Below are the code and all the weights of a small trained network. Each question names an input and a target symbol and asks about switching units off, where a switched-off unit gives its printed mean instead of its output.

import numpy as np


def w(rows, s, z=0):
    codes = np.array(rows[::2]) - 128.0
    scale = np.full(codes.shape[1], s)
    scale[-1] = z or s
    return codes * scale


def norm(h):
    return h / np.sqrt((h * h).mean(-1, keepdims=True) + 1e-5)


def f(y):
    return np.maximum(y, 0)


def softmax(a):
    e = np.exp(a - a.max(-1, keepdims=True))
    return e / e.sum(-1, keepdims=True)


def log_softmax(a):
    a = a - a.max(-1, keepdims=True)
    return a - np.log(np.exp(a).sum(-1, keepdims=True))


def net(x, mask):
    ids = ['Ωαβεζθμψ'.index(c) for c in x.split()]
    T = len(ids)
    res = E[ids] + P[:T]
    u = 0
    for l in range(3):
        r = norm(res)
        for j in range(3):
            rows = slice(3 * j, 3 * j + 3)
            q, k, v = (r @ M[l][rows].T for M in (Q, K, V))
            z = softmax(np.where(np.tri(T) > 0, q @ k.T / 3**0.5, -1e9)) @ v
            o = O[l][rows]
            res = res + np.where(mask[u + j], z, o[:, -1]) @ o[:, :-1]
        u += 3
        y = f(norm(res) @ A[l][:, :-1].T + A[l][:, -1])
        res = res + np.where(mask[u : u + 4], y, B[l][:, -1]) @ B[l][:, :-1]
        u += 4
    return log_softmax(norm(res)[-1] @ U[:, :-1].T + U[:, -1])


Q, K, V, O, A, B = {}, {}, {}, {}, {}, {}
E = w([
[148,158,84,158],'Ω',
[164,186,110,117],'α',
[152,183,105,148],'β',
[169,168,99,111],'ε',
[170,165,95,111],'ζ',
[174,134,88,109],'θ',
[21,143,255,31],'μ',
[166,132,75,132],'ψ',
],0.0034)
P = w([
[240,123,158,191],'0',
[223,126,123,144],'1',
[171,155,106,105],'2',
[137,160,100,78],'3',
[106,156,103,61],'4',
[81,148,112,43],'5',
[57,136,117,36],'6',
[32,123,118,35],'7',
[3,116,114,35],'8',
],0.0012)
Q[0] = w([
[115,139,181,84],'0.h0',
[78,95,180,141],'0.h0',
[113,112,75,121],'0.h0',
[81,47,229,173],'0.h1',
[89,53,193,171],'0.h1',
[88,1,211,153],'0.h1',
[102,93,193,140],'0.h2',
[67,44,219,85],'0.h2',
[138,183,77,107],'0.h2',
],0.0063)
K[0] = w([
[195,119,115,137],'0.h0',
[146,107,96,100],'0.h0',
[74,134,172,109],'0.h0',
[249,155,104,167],'0.h1',
[254,182,95,186],'0.h1',
[243,156,121,178],'0.h1',
[184,140,216,120],'0.h2',
[161,127,210,174],'0.h2',
[83,105,88,86],'0.h2',
],0.0063)
V[0] = w([
[64,138,78,155],'0.h0',
[57,161,133,120],'0.h0',
[109,92,64,161],'0.h0',
[126,200,168,170],'0.h1',
[76,46,109,83],'0.h1',
[124,153,72,251],'0.h1',
[148,140,202,146],'0.h2',
[56,103,106,122],'0.h2',
[153,123,162,102],'0.h2',
],0.0036)
O[0] = w([
[158,144,145,116,104],'0.h0',
[182,149,144,169,66],'0.h0',
[130,162,121,77,120],'0.h0',
[102,89,74,70,174],'0.h1',
[195,162,127,138,3],'0.h1',
[108,93,174,2,165],'0.h1',
[46,138,53,83,79],'0.h2',
[208,168,172,112,26],'0.h2',
[79,133,53,120,115],'0.h2',
],0.0028,0.0025)
A[0] = w([
[92,128,177,114,239],'0.n0',
[157,184,65,108,254],'0.n1',
[165,77,157,253,53],'0.n2',
[57,127,136,94,250],'0.n3',
],0.0034,0.00043)
B[0] = w([
[176,163,114,135,144],'0.n0',
[143,125,132,163,254],'0.n1',
[253,130,206,135,139],'0.n2',
[181,123,106,124,214],'0.n3',
],0.0061,0.0029)
Q[1] = w([
[52,121,254,53],'1.h0',
[162,136,12,181],'1.h0',
[240,117,30,166],'1.h0',
[97,85,231,141],'1.h1',
[225,206,9,219],'1.h1',
[129,135,81,54],'1.h1',
[148,127,200,111],'1.h2',
[20,87,211,135],'1.h2',
[135,63,207,140],'1.h2',
],0.0053)
K[1] = w([
[101,95,102,4],'1.h0',
[133,165,115,254],'1.h0',
[111,141,175,227],'1.h0',
[121,112,27,68],'1.h1',
[142,109,187,187],'1.h1',
[184,199,223,132],'1.h1',
[18,85,159,86],'1.h2',
[40,149,72,77],'1.h2',
[4,87,71,65],'1.h2',
],0.0055)
V[1] = w([
[115,212,161,185],'1.h0',
[154,77,131,169],'1.h0',
[145,109,118,86],'1.h0',
[89,81,119,79],'1.h1',
[118,211,197,87],'1.h1',
[143,251,152,146],'1.h1',
[63,58,111,113],'1.h2',
[145,171,79,120],'1.h2',
[144,145,196,108],'1.h2',
],0.0025)
O[1] = w([
[155,145,102,59,34],'1.h0',
[80,162,92,101,132],'1.h0',
[101,87,129,164,178],'1.h0',
[102,180,134,134,145],'1.h1',
[169,49,4,157,3],'1.h1',
[163,41,99,41,70],'1.h1',
[193,182,140,150,117],'1.h2',
[98,82,116,91,234],'1.h2',
[43,89,150,168,24],'1.h2',
],0.002,0.0018)
A[1] = w([
[136,252,200,128,112],'1.n0',
[89,187,184,195,1],'1.n1',
[73,155,25,128,209],'1.n2',
[61,217,76,110,87],'1.n3',
],0.0021,0.00097)
B[1] = w([
[180,40,162,170,179],'1.n0',
[41,15,3,150,133],'1.n1',
[48,30,56,198,251],'1.n2',
[167,72,186,176,204],'1.n3',
],0.0017,0.0021)
Q[2] = w([
[159,126,121,252],'2.h0',
[142,113,178,38],'2.h0',
[70,153,167,90],'2.h0',
[232,163,41,159],'2.h1',
[151,115,62,125],'2.h1',
[145,93,78,125],'2.h1',
[62,26,174,15],'2.h2',
[156,145,102,214],'2.h2',
[180,247,102,174],'2.h2',
],0.0046)
K[2] = w([
[66,166,209,58],'2.h0',
[155,89,90,126],'2.h0',
[170,167,99,153],'2.h0',
[172,105,201,103],'2.h1',
[166,175,168,120],'2.h1',
[191,150,150,90],'2.h1',
[78,103,35,122],'2.h2',
[184,132,180,140],'2.h2',
[167,149,255,80],'2.h2',
],0.0052)
V[2] = w([
[217,107,210,84],'2.h0',
[209,110,108,138],'2.h0',
[27,117,180,60],'2.h0',
[200,243,161,82],'2.h1',
[154,133,191,222],'2.h1',
[124,188,212,173],'2.h1',
[150,94,91,52],'2.h2',
[250,120,173,78],'2.h2',
[100,107,189,76],'2.h2',
],0.0017)
O[2] = w([
[175,210,171,163,9],'2.h0',
[73,100,209,146,176],'2.h0',
[247,176,58,100,13],'2.h0',
[34,39,15,193,13],'2.h1',
[161,111,118,68,117],'2.h1',
[134,152,47,101,19],'2.h1',
[101,140,159,127,140],'2.h2',
[87,83,97,161,67],'2.h2',
[134,152,67,153,16],'2.h2',
],0.0016,0.0015)
A[2] = w([
[58,5,128,110,119],'2.n0',
[137,126,214,27,8],'2.n1',
[51,40,73,29,56],'2.n2',
[112,96,74,224,82],'2.n3',
],0.0021,0.0015)
B[2] = w([
[132,172,100,98,252],'2.n0',
[134,253,141,88,149],'2.n1',
[166,47,143,138,205],'2.n2',
[84,150,126,145,169],'2.n3',
],0.0043,0.0022)
U = w([
[208,37,88,40,189],'Ω',
[60,183,59,138,118],'α',
[86,136,180,239,170],'β',
[169,133,133,131,3],'ε',
[191,84,251,162,92],'ζ',
[168,241,189,40,215],'θ',
[76,185,77,132,69],'μ',
[78,87,43,117,80],'ψ',
],0.011,0.0039)

Each question gives the input, a string of symbols that net reads in full, and the target symbol t.
The units are the heads (3 rows each of Q, K, V and O) and the neurons (one row each of A and B). Each row of codes is followed by its name. A weight is (code - 128) times the scale printed after its matrix; where a second scale follows, it is the last column's (O, A, B and U).
mask holds one flag per unit, layer by layer, with each layer's heads first. A switched-off unit (its flag False) gives its mean, the last column of its rows in O or B, instead of its output. The means were averaged over made-up inputs and are rounded, as every weight is.
A unit's drop is (log p(t) with every unit on - log p(t) with that unit switched off) / (log p(t) with every unit on - log p(t) with every unit switched off).
The circuit of an input: a set's keep is (log p(t) with only the set's units on - log p(t) with every unit switched off) / (log p(t) with every unit on - log p(t) with every unit switched off). Starting from the 12 units with the biggest drops (on a tie, the unit counted first), units are removed one at a time, each time the one whose removal leaves the highest keep (on an exact tie, the one counted first), for as long as the keep stays at least 0.8.
circuit, biggest first: the units of the circuit, biggest drop first
top k neurons: the k neurons with the biggest drops, biggest first
k most important neurons of layer l: the k neurons of layer l with the biggest drops, biggest first
heads that matter: for each layer, one digit per head in row order, 1 if its drop is at least 0.15 and else 0, layers parted by /
input β Ω ε Ω Ω β ψ ψ ε, target ζ: heads that matter => 011 / 000 / 000
input β θ Ω θ α β β α, target Ω: heads that matter => 000 / 010 / 000
input ζ β ζ θ θ β θ ψ, target β: 2 most important neurons of layer 0 => (0.n1; 0.n3)
input θ β θ θ θ ψ β α, target Ω: circuit, biggest first => (1.h1; 2.n2)
input ψ α ψ ε Ω ψ α β, target ψ: top neuron => (0.n2)
input ψ ζ α Ω ψ ζ, target ζ: circuit, biggest first => (0.h1; 2.n0; 2.h0)
input θ β Ω Ω, target θ: heads that matter => 111 / 010 / 000
input ψ ψ ε ψ α, target ζ: top 4 neurons => (2.n0; 0.n3; 1.n0; 0.n1)
input β ψ ψ, target ζ: circuit, biggest first => (0.h2; 1.h1; 0.h1; 0.n3)
input ζ Ω ψ ε θ ζ, target β: heads that matter => 010 / 000 / 000
input Ω β α ε, target ψ: heads that matter => 010 / 000 / 000
input α Ω β ψ β β θ ψ θ, target ζ: circuit, biggest first => (0.h2; 0.h1)
input ε ψ β β ε β β ψ ζ, target ζ: circuit, biggest first => (0.h2; 0.h1; 2.n0)
input β Ω ε Ω μ β Ω Ω, target ζ: circuit, biggest first => (0.h2)
input θ β β β β Ω Ω ζ, target θ: circuit, biggest first => (0.h2; 2.n1)
input θ β ψ β β ε ε, target α: heads that matter => 010 / 011 / 000
input α Ω β ε β ζ Ω β, target θ: heads that matter => 001 / 011 / 000
input Ω β Ω α ε θ α ε θ, target α: 2 most important neurons of layer 2 => (2.n3; 2.n2)
input ζ β ζ ε θ θ, target β: heads that matter => 011 / 000 / 000
input ζ β Ω, target Ω: circuit, biggest first => (0.h1)
input α Ω Ω β ψ β, target ζ: heads that matter => 011 / 100 / 010
input β θ ε, target β: top 2 neurons => (2.n0; 0.n1)
input β ε Ω β Ω β ε ζ, target α: heads that matter => 010 / 011 / 000
input Ω β ε α β α α, target ψ: top 3 neurons => (0.n3; 2.n3; 0.n1)
input θ θ θ ζ ζ Ω θ, target θ: heads that matter => 111 / 000 / 000
input θ Ω θ, target θ: top 2 neurons => (0.n3; 2.n2)
